Each row has a class, written after it.
[-18  28  13 -25 -20 -10 -19  22  17   1   2   0  16 -34  -3 -10 -14  16
  11  -9   0  -5 -16  12  -9  17  -9  -4 -16 -27 -20  -5   7 -28   9 -19
   2   8   2 -30  11   0]  geba
[-34  11 -28 -17   7   3  22 -43 -24  -7   4  -9  27 -41  11  13  16  36
  10 -22  -8   4 -15 -12 -14  -4 -29  24 -10  -4 -20  -4  -9 -23  -2 -26
 -13   3   0  -8   2 -12]  rog
[-10   9  10 -38 -28   9  -1 -15   7  -6  -1  -7   2 -22  17   0 -12  36
 -11 -14 -25   1   4  10  -2  20 -66  23  -8 -10  11   1 -12  11  24 -12
 -24  16  42 -33 -15 -12]  vuvo
[ -5 -10  27  43  -6 -10 -72  12  -1   9   0 -14  -4  15 -25  10 -20   1
  10  15   7  14 -19 -13   8  24  50 -48 -37 -17 -15  43  29 -43   6 -16
  19 -23   4  18  17  45]  pobak
[-18   2  17  18 -22 -16  -6  22   5  -8 -10 -11   0  -5 -16 -11  -9 -29
  -1   3   9  -2   2 -14  -4  -3  27 -24   9  -9   9 -11 -20 -14  22  -6
  -1  -9  -5 -29  23  15]  sigo
[ -2  10  19  26   9  21   7   7  24  -7   4  12  19   4  -9   6 -19  20
  -9  -4 -17  24 -21   2  -6   5  25 -11  15 -26   6 -13  18  13  -8   1
  -3  -2  -1   6  15  33]  Zuzan
[-42   7  21 -29 -14  -1 -49  -4  90  37 -33  -8   3  21 -14 -24   2 -29
  18 -20 -21  23 -21  -8   8 -28  63  -1 -14  -8 -24  14  30  18 -12  -9
 -23  14 -47 -15  30  61]  sigo
[-40   7   9  14 -15  -8   2  -1   1  22  20 -20  -5  -4  -1   9   7   0
   1  16 -13  -7 -22 -21  19 -21  -4 -17 -31 -19 -57  15  20 -36   8  25
   7  -8  16 -16 -10   1]  ruti
[-16  -8  27 -17 -28  -7  -9  -3  47  19  -7  -5  37  11 -21 -17   8 -12
  12   2   0  -4  19  21  27  -2  19 -13 -19   6 -29  12  10   8   7   6
  13  -5  -8  17 -12   6]  Zuzan
[-40  16 -11 -65 -12  15   1 -43   5   2   2  -3  24 -18  24  18  20  14
  15 -25  -1   3   0 -15   3   6 -22  43 -10 -28 -37  17  25 -21 -14 -30
 -26  18 -19  -6  -9   2]  Netov
[ -4  31  10 -28 -14 -13   5  -2  18   2  -5  13 -14 -42  22 -34   1 -19
   9 -13   0  10 -14  -9 -23   2   4   3  30 -11   6 -21  13   3   9  -8
  37  -3   5 -58  37  16]  rog
[  -4   -9   -8   -6  -13    0  -34    5   40   35  -11   12    8 -107
   69   -5  -33  -27  -14  -65   21  -52  -38  -27  -57   48  -52   -6
   -8   -3   49  -13  -42    7  -28   -7   25  -59   48  -12   -2   35]  ruti
[-19  15   5  18  24 -13 -30  -2 -29  -6  20 -25   8   3 -15   5  26  11
  30  33   9  10  -3 -25  -4 -20  12   0  -1  11 -47   7   0  -5  31  -1
   0   4  17  -4  16 -44]  Tipa
[  8   8  39 -16   5  16  -6 -11  40  34   9 -20 -11   2 -31 -39  44 -37
   0 -18 -21  15  16  -6  40 -13  31 -35  -2  -3   3  -3  23  24  -6   7
  17  -5 -22  -9  21   8]  ruti
[-14   6   1   2 -18  -7   4  12  -9 -15 -16  12  -2   0  13 -16 -20 -29
   9   2  -7 -14   6   6  13  15 -11  -5  28 -25  15  -4  25  -7  20  -2
   5   3  -3 -32  10  14]  kiku
[  7   2  41 -33 -15  12 -32 -12  23  11   0 -11   4  30 -12 -34  20 -15
  20   8  -8   7  24  11  20 -16  29 -11  -5  -9 -19  12  34  25  16   1
   1   4 -17  15   3  11]  Netov
[  6  36  11 -21 -15  22  13 -21 -24  13   3 -14 -16   8  -5 -32  32 -12
  16   8   2  19  28  -3  22 -31  12  -2  21   4   8 -16  31  29  19   6
  -6  15 -22  25 -14 -26]  Tipa
[-13 -12 -10   8 -16  -8  -7  23 -52 -19  -9  -5 -25  42   1 -14   6  -6
  12  11   5  -1  45  11  -5 -20  12 -12   6  -5 -13   6   7  15  12   2
 -42  -3 -14  32 -26   4]  mib
[  7  16  19  22  35  -3  46  -5  15  -9  12  -3   3  31 -38  10  29  30
 -13 -12 -29  49  -1  -5  15 -24   8  -3  44 -23  -6  -3  -3  14 -23 -13
  -3  10 -11  -1  22   9]  pobak
[-29  27   1 -36  -2 -51   9  27  -2  -4  -5  11 -16 -34  11 -22  -4   7
  13  12  -2   9 -33  -6 -10  -5   1   4  35 -11   1   6  11   0  15 -35
   0 -31   7 -54  15  16]  mib
[-14   6  -5   0  15   7   1 -25   4  -2   0  -7  10  -5  19   5   8  26
   1  11 -10 -10 -23 -19 -13 -21 -16  -5   2  -8 -48  -3  -2 -17  -4   7
  11  27   7 -27  14   8]  rog
[-19  28   3 -13 -36   4  25  24 -28   5   9  -5 -25   9  -1 -16  26  12
  -2  21  -9  17   9 -20   5 -37  -7  -2   1  -3 -14   5   9   1  11   9
 -59 -12 -11   3 -36 -25]  Menak
[-34  27  12 -35  -8 -18  -5  18  32  21   3  -4 -10 -21 -11 -37   3 -12
   3  -8  -1   6 -14   1   2  -1  11 -32   4 -39 -13 -19  14 -25   5 -10
   3  -2 -16 -43  -1  32]  geba
[-34 -15 -30 -19  -8  17  29 -69 -21 -10 -23  -9  18 -16  -4  15  11  -4
  27 -19   6 -25  12   7  40  24 -43  16 -17   0 -22  26  -1 -28   4   4
 -13  21 -25  12  -9 -19]  kiku
[ 16 -24  33 -31  -7  29  51 -12  33  22  16  -1   6  29 -29 -25  39  -2
 -16   6 -25 -10  15  18   2 -38  10  -9 -29   3 -12 -20  12  26 -11  15
  -3   2  13  25 -15  15]  rog
[  7  43  20  29  39 -23  29  -2  29 -14   8   9   2   6 -17   9   0  33
 -18  -6 -32  44 -40   2   6  10  -1 -20  65 -21 -21  14 -19   9   3 -22
  18  16  -1 -34  41  41]  vuvo
[ 15   6  31   5  -7   7  -2 -10  29  14   9  -3  18 -11 -23 -20  33  -5
   9 -10   4  16   6  19   9 -15  15 -24   6   5  -4 -19   6  19  -4   7
   6   2  -5  20  10   0]  Zuzan
[ -4  39 -17 -45 -22  20 -10  10 -44  18  36   0   3 -89 -24 -14  25  10
   5  24  31 -27 -35 -40 -15  10 -34  -4 -56  15  20 -46 -17 -36  -8  24
  -6 -38  47  14 -68 -88]  Menak
[-48 -61  -8 -96  85   3 -54  15 -72   1  18 -10 -14  67 -30  -7  18   4
  36 -20 -10 -54 -13 -14   5 -26  -5  15 -32 -13 -88  17 -23 -35 -10  21
 -76  -7 -18 -23 -26 -34]  rog
[-20  -2  43 -15  18  44  -2 -22  79  35 -17  -5  30   4  13 -42  11  17
   6 -29 -25   8   6   6 -24 -12 -42 -19  16 -34  -6 -49  45  51 -10   6
  32  32  36 -22   6  13]  ruti
[-40   5  -3  26 -21 -25   3 -27 -47 -16 -21 -31  26  56 -40   0  19  -4
  27  52 -28   4  -8 -27  31 -37  39 -32   5   7 -43  49  29 -34  28   8
   0   1   8  17 -18 -12]  kiku
[  0  16  15   5  11  11  28  -9  20  -4  14  -6  -2  25 -25  -1   9  26
 -16 -10 -34  39 -16  -9  10 -25  24  -6  12  -4   8  -4 -12  23 -20   3
 -15  -6 -13   8   6  16]  Menak
[-39  27  11 -12  14 -11 -26  -8 -37   2  15 -24 -16   5 -30  -4  30  20
  11  32  13  -8 -11 -25   2 -18  17 -25  -8   1 -72  28  12 -23  19   1
 -13  -2   6  26 -18  -8]  Tipa
[-31  12  35  -2 -39  -6 -20   2   8  25 -11   2   3 -23   4 -28   1 -42
  12   8  20 -15  -2  -8  -6  16  17 -28 -20 -25  -9  -7  16 -23  47  -2
  14 -19  11 -10  10  19]  sigo
[ -5  -4   9  25  -3 -25 -25   6  -3 -14   0 -30   2  13  18  17  -8  17
   9  33 -17  -2 -16 -18   0   0   1  -1  11   8 -66  44   8  -8  23   5
   8   5  26  -1  32  14]  Tipa
[-22  13  15  32   9 -17 -30  23  -8   7   5 -32 -29  18 -29 -12  29  -9
  -7  52 -20  -6   0 -16  55 -18   8 -36 -11 -19 -26  44  11 -34  30  -9
 -10   0  -1 -47  25  15]  geba
[-44  43 -19  -9   7  16  22 -63   1   3 -21  -7   8 -29   9 -13  25  25
 -16 -27 -38   4 -17 -20  -3  47 -32  -1  -2 -21  -8  44   7  -2   9 -31
  17  -1  -7 -29  21  16]  Menak
[  4  -4  26  11  -7   1  11  -2  26  -4  -6 -19   9 -12  -3 -26 -18 -21
   2   4 -17   5 -21 -13   8  21  24 -37   9 -22  34 -18  -6  -6  31  -6
  26 -14 -10 -44  39   8]  Menak
[-24  18  13   5  38   2   2 -24   1 -16   5  -4 -26  53 -40 -31  43  -4
   3  -9 -11  47  20  -4   5 -37  50 -30  54 -31 -14  -4  20  29  -3  -8
  -9  18 -47 -22  26  42]  Netov
[-14 -14  -5 -22 -12   7  -3 -36 -17 -22 -17  -4  23 -13  12  37 -16  13
  18 -15 -22   5  -5   6  19  43 -33  28 -20  -9  10  25   0 -20   5 -29
 -21   5   5  -8   9 -19]  kiku
[ 14 -39  80 -37 -75  -8   0  66  31  16  17  -1  42  11  22  23 -21  30
  35  54   5  -5   1  33   5 -21 -43  43 -71   0   7  -7  20  -8   4 -20
 -21 -20   5  17 -19 -37]  Menak
[ -3 -21  32 -68  -5  29 -11 -49  10  32  -8  11  15  60 -12 -49  30 -46
  21 -31   8   0  33  10  10   9  85 -61 -21 -19 -18  -5  33  11  -8  14
  28  -3 -52  47 -24  37]  mib
[-12  16 -17  -7  21   4  12  39 -11 -24  -2 -31 -14 -16 -38  24  14   5
  15   1  43  22   1 -34   4 -36  14  20  22  -3  12 -31 -11 -23 -35 -15
 -65  19 -61   5  -1 -33]  Tipa
[ 28  31  12   3  48 -13  36   9  21 -18  12   2   4  20 -39   6  33  28
 -20 -12 -19  32 -16  10   8 -23  29 -24  45  -3 -21 -11 -28  19 -29 -12
  -1  15 -17  -1  21   1]  mib
[-19  -4  14  39  20  22 -26  42  54  21 -18   8  -3  23 -29 -21  -2 -22
  23   2   2   2  10  13  26 -37  29 -12  30 -20   9 -48  72  22 -44  26
  34  24 -17  25  -9  -3]  ruti
[ -5  39  37 -49 -35 -25  32  36 -39  10  22 -20 -33 -12  -2 -12  35   7
  -7  31   9 -17   4  -3   9 -30 -31 -11  -9  -4 -41  23 -25 -15  32  -9
 -50 -17 -25 -16 -30 -39]  Tipa
[  0  23   7 -24   8 -23  -7  20  16   6   4   7 -11 -24  -5 -21  -3 -31
   6 -18  18 -14 -29  -2  -7   4  35 -18   4 -16  -3  -8  -7 -15   4  -6
  19 -16 -13 -37  24  15]  mib
[ -3 -11 -24 -21   3   4 -11 -38 -11  14 -10  -6  -2  26  12 -41  21 -31
  22   1 -19 -13  15  -8  10 -16  15 -19  18  12 -10 -19  32  25   5  42
  34  26 -10 -20   1 -13]  ruti
[  1  31  31 -37 -10  21 -17 -29  34  20  10  -2  11  -6  -3 -21   6  14
  18  -9 -17  24   7  -2  16   1  -8   9  -1 -11 -13   2  25  24 -11 -19
  28  22  -8  -5  13  13]  pobak
[-59   0 -11  43  27  14  -2 -34 -65  -6  -8   1 -10  29   1 -20  30   6
  32  35 -22  -2  10 -18  -8  -7 -25 -27  17 -24 -45  23  38   2  33   5
  -6   8  14  -9  -8 -12]  kiku
[-30   1 -29 -37  18  12   6 -37 -31   0  -6 -18  29 -16  15  13  13  15
   5 -27  10 -10   5 -17 -10  28 -37  24  -5  -5   9  12  10 -19  -1 -50
 -11  11  -5  -4   0  -1]  Tipa
[-33  40 -18 -12  -1  11  38 -31 -20 -23   1  -9  18 -16 -18   8   3  32
   1 -14 -20  27   1 -16   7  13   8   7   0 -10 -19  20  18 -15 -10 -23
 -25   8 -46  28  -9   7]  kiku
[ 18 -18 -25  24 -12  28  31  14 -20 -15  -4 -20   4  17  -1  -4 -21  19
 -11  30 -24 -26 -17   0 -36 -37 -31 -13 -22   1  31 -30  11   5  -1  10
 -45  31  17  -3 -34 -12]  kiku
[ -9  34  18  23  51   4  53 -15   7   4  19 -17  -3   7 -35  11  15  22
 -21 -13 -35  49 -16 -15  23  -7   0  -6  17 -21   5   5  -5  13  -6 -20
   2 -13  -5  -7  24  12]  ruti
[-75  -6 -22  46   8 -31 -19 -17  -7   5 -12 -29 -11  41   6  -5  -6 -37
  14  32 -22   8   5 -45  -7 -13  51 -31  17 -12 -67  49   3 -11  18   7
  22 -13   8 -10  -6  31]  Zuzan
[-10   5  26 -14 -27  -4   7   5  49   7   2 -27  15  -8  -4 -29   4  18
   1  12 -18   9   4   1  -3 -32   3   6 -20   1  14 -33   9  23  16  10
  -2  -3   4   2  -7 -25]  Menak
[-33  27  16 -10  -1 -19  35  13  24  45   9 -12   5 -58  -7 -20   4   9
  -3  22   2   2 -45  -9  -3   6 -34 -32 -24 -25  -4 -10  29 -26  17 -25
  10 -36  17 -12 -20  20]  ruti
[-21  11 -14 -30  15  27   1 -46  -8  -2   1  -7  46  -6   7  37  28  29
   8 -16  -6   3  -4   0   8  13 -61  39 -24 -41 -22 -16   7 -23  -5 -16
 -22  31  16  -1 -16 -36]  Netov
[-26  22  23  -1 -23  -6 -20  10  31  13  -4   1  -9 -23 -12 -31 -17 -12
   0  -6  -5  14  -9   2  16  23   1 -34  13 -28   5   2  13  -3  24  -7
   6 -12   5 -24  -2  51]  vuvo
[-13  12  -6  -3 -29  10 -12  14 -26 -15  -1  -1 -18   0  -5  -9  10  -7
   7  29 -22  -8  13  -9   3  -2   4 -16 -16   0 -20  17   3  11  15   5
 -60   4 -23  -2 -18 -13]  kiku
[  1   5  60  26  31  27  -3  32  10   2  28  -4 -19  30  -9  20   5   5
  -4   8 -25  12 -18  -3  -1 -39   4   4 -12 -42   8  -3   7  12 -22 -22
 -45   1 -29   8  21  29]  kiku
[  5  24   0 -11 -41   6  -2  14   9  -1  -2   3 -17 -41  11  -5  10   8
 -23  -2  -9  -6  -8  -8 -23  -1 -13  -3 -13   6   2 -18 -19   5   6  15
 -30   6  12 -25  -5 -21]  sigo
[-10 -25  26  27  11   1  -5  22  17  -9  31 -20  50   6 -33  56   8  66
 -13  15 -50   2 -18  27  -7  22 -28  15 -55 -16 -36  20  -1 -15 -10 -45
 -33   6  39  45 -13 -12]  vuvo
[ -1  -4 -20  -7  45  -8  26 -37 -69 -18 -10 -28  -3  -6  -8  25  12  37
  15 -12 -11   7 -27 -17 -15  -5 -35  36   7  12  41  20   0  -5 -18 -36
  -6  -7  -5  11  22 -24]  ruti
[-14  -8 -22  15 -23  17  -7  18 -15 -21 -19   8  10 -25  -2  -9   0  -6
  13 -25  11 -25  17  -3 -41   0  11  -9  -3   7 -11  -8 -22   5  -7  -1
 -37  -2 -15   9  -4 -10]  rog
[  4  -9  23 -45  -2  42   2 -43   5  14   1  -3   6   0   5 -30  30   4
  30 -10 -14   1  25   7  26 -20 -25  -2   5   9 -26  -7   3  25  -5   6
   8  27 -13 -14   7 -20]  rog
[  5   5   0  18  13  -5 -10  35  32 -17 -35 -15  17   1 -11   1 -35  16
 -22   8 -12   4  -5 -11   6  20  -3 -30  46 -14  23 -10 -12   3   9 -21
 -32   8  17  22 -23  21]  vuvo
[ 18  -4  34  20  26   0  12 -13  36   2  15  -5  -2  36  -3 -15   3  18
  -4 -12 -35  46 -23  10   3 -15  35 -31  37 -13 -13 -13  19  20   4   3
  17   9   5  -1  40  37]  Menak
[-28  22  22 -16  13 -21 -33  18  25   7  13  -4  -4 -25 -19 -26 -11   2
  15  -6   9   8 -29   3 -14   8   2 -30  21 -32 -20 -28   8 -16   6 -13
  15  12  -2 -23   4  32]  vuvo
[ -1 -22  36 -20 -27  -4 -13 -12  40  25   6  -2  11  28 -15 -23  16 -18
  27   2 -13  -1   6  18  24 -19  27 -23  -6 -13 -37  -6  28   3   2  16
  17  13  -5   3   4  13]  pobak
[-26  10  19  15 -13 -26   3  19  28  18  -5 -28 -21  10  18  14 -11   3
  -4  30 -25   8 -46 -33  22 -29  -3   1  -1 -17 -27  38   8 -36  -5   8
  11 -20  10 -26   1   8]  Menak
[  6   1  25  22  30  10  22  14   1 -10  29  -2   4  53 -51   3  31  -1
  -1  19 -28  27 -11  12  15 -32  35 -13   8 -41  -2 -17  32  -1  -3  -8
  -5  13 -13 -28  21   4]  Netov
[-23  39  31 -59 -23 -25 -19  28  25  12  10  -2   1 -28  17 -22 -10  -3
   3   1  19  -1  -4   1  -1  15   9  -8   6 -21 -40  -5  25 -16  30 -21
  -4  -1 -19 -18   2  18]  Tipa
[-31  11 -14  -6 -20   0  -3  19 -35  -5   0  -7 -20  28 -16 -14   6  -6
  19  16   9  12  26 -14  -8 -35  -4  -4  11   3   2   1 -10   7   8  -7
 -47  17 -15 -16 -41 -19]  vuvo
[  9  11  14  43  36  12  40 -27  22 -14   6  -6  -5  25 -13   7   1  18
 -13  -2 -41  37 -20   1  12 -21  -5 -24  45 -19   0 -10  -4  21 -20   6
  18  23  -1 -10  23  30]  kiku
[-16  -7  10  -5  -1   1  13  -7  10   6   7 -12  -1   5  -6 -27  18  18
   9   7 -15   4  29   9  18 -29 -21  -7  22  14  -3  -6  26  34 -18   0
  25  13 -12  -5  -3   3]  ruti
[-53  13  24 -19  -1  -4  23 -15 -12  10  18  -8 -17  10 -19  -9  15  15
  18  40  -6  12 -22 -29  29 -36   1 -14  23 -25 -68  36  34 -22   3   7
   7 -25  21   1 -29  22]  Netov
[-20  27  32 -34  22 -47  -3 -14  58  11 -10  13  29  23 -28 -17  18  18
 -15 -17 -31  22 -57   9 -21  11 -14 -62  46 -34 -94   6  -3   1 -13   1
  -2   3  45  10   5 114]  kiku
[ -5   9  31 -30 -16 -20 -18  -3  12  12   7  -4   7   5 -28 -21  21   4
  25   0  -1  12   6  23  17 -11   0  -6  13   8 -27   1  12  11   3  -1
   8   6  11  38 -19   2]  vuvo
[  6  20  10  -4  30  19   0 -15  28  -5  18   0 -11  17 -31   2  27   8
 -10 -25 -26  47 -20  -6  16 -23  18   2  21 -26   2  -7   6  19 -19  -1
 -23   8  -4 -37  30  27]  Netov
[-13  37 -25 -27 -34 -11  20  18 -21   4  -8   8 -13 -26  16 -19  17  -2
   0  -6  11   0   4  -7 -11  -9 -20  -7  14  -6 -23   1   3  -3  -4   0
 -34  -7   0   0 -33   5]  mib
[ 25 -16 -18  31  90  26  11  -6  30 -48   0   0  43  28 -67  12  13  57
  -9  -6 -25   7 -15  19  -7   2  13 -13  32 -17 -29 -70 -18  27 -15  33
 -32  56  23  39  33  -2]  geba
[  0  24 -15  29   0 -43 -12  26  -9 -24 -18  -1 -20   2   0 -27  17 -30
  -3   6  38  10  26  -9 -54   5  10 -30  55  -1  15 -35 -11  15  13   6
  34  11   3 -39  24   8]  Tipa
[-40   6 -14 -49 -21  12   7 -33  -3 -20  -3  -5  36  -5   3  15  11  23
  15 -39 -16   3   0 -14  15   4  -1  36   2 -12 -23  -3  -1 -17 -13  -1
 -33  16 -23  -1   1 -24]  Menak
[  9   0  33 -21  46   1 -21   7  29  10  27 -23   9   3 -49 -24  53   6
  22   9 -14  18  -6  -1   4 -32  18 -13  -4   1 -32 -30   5  25 -13  -2
   8   7  23  -1  21 -30]  mib
[-31   3   2   3  10   2  -6 -24 -10 -11  12 -32 -33  34 -49  -6  20 -11
  -4  28 -11   1  -9 -27  20 -45  56 -39  -1 -14 -43  14  -1 -15  14  16
 -24   4   5  -2 -19   5]  Netov
[-35  55  -2 -13  17 -27 -12  -3   9  -8  -4  -7  -5 -33 -24 -32  -6  19
  16   1  31  26  -9  -5  -7   2 -13 -14  40 -16   1 -27   7 -11  21 -22
  20  26 -16 -33   4  10]  vuvo
[ 27  31  63   6  16  -6  38  21  30  12  17 -12 -10 -17 -33  12   2  19
 -14  -9 -28  43 -36   8  13 -14 -20  -7  11 -15  37  -9 -19  21 -25 -28
  14 -26   8  -9  23   5]  ruti
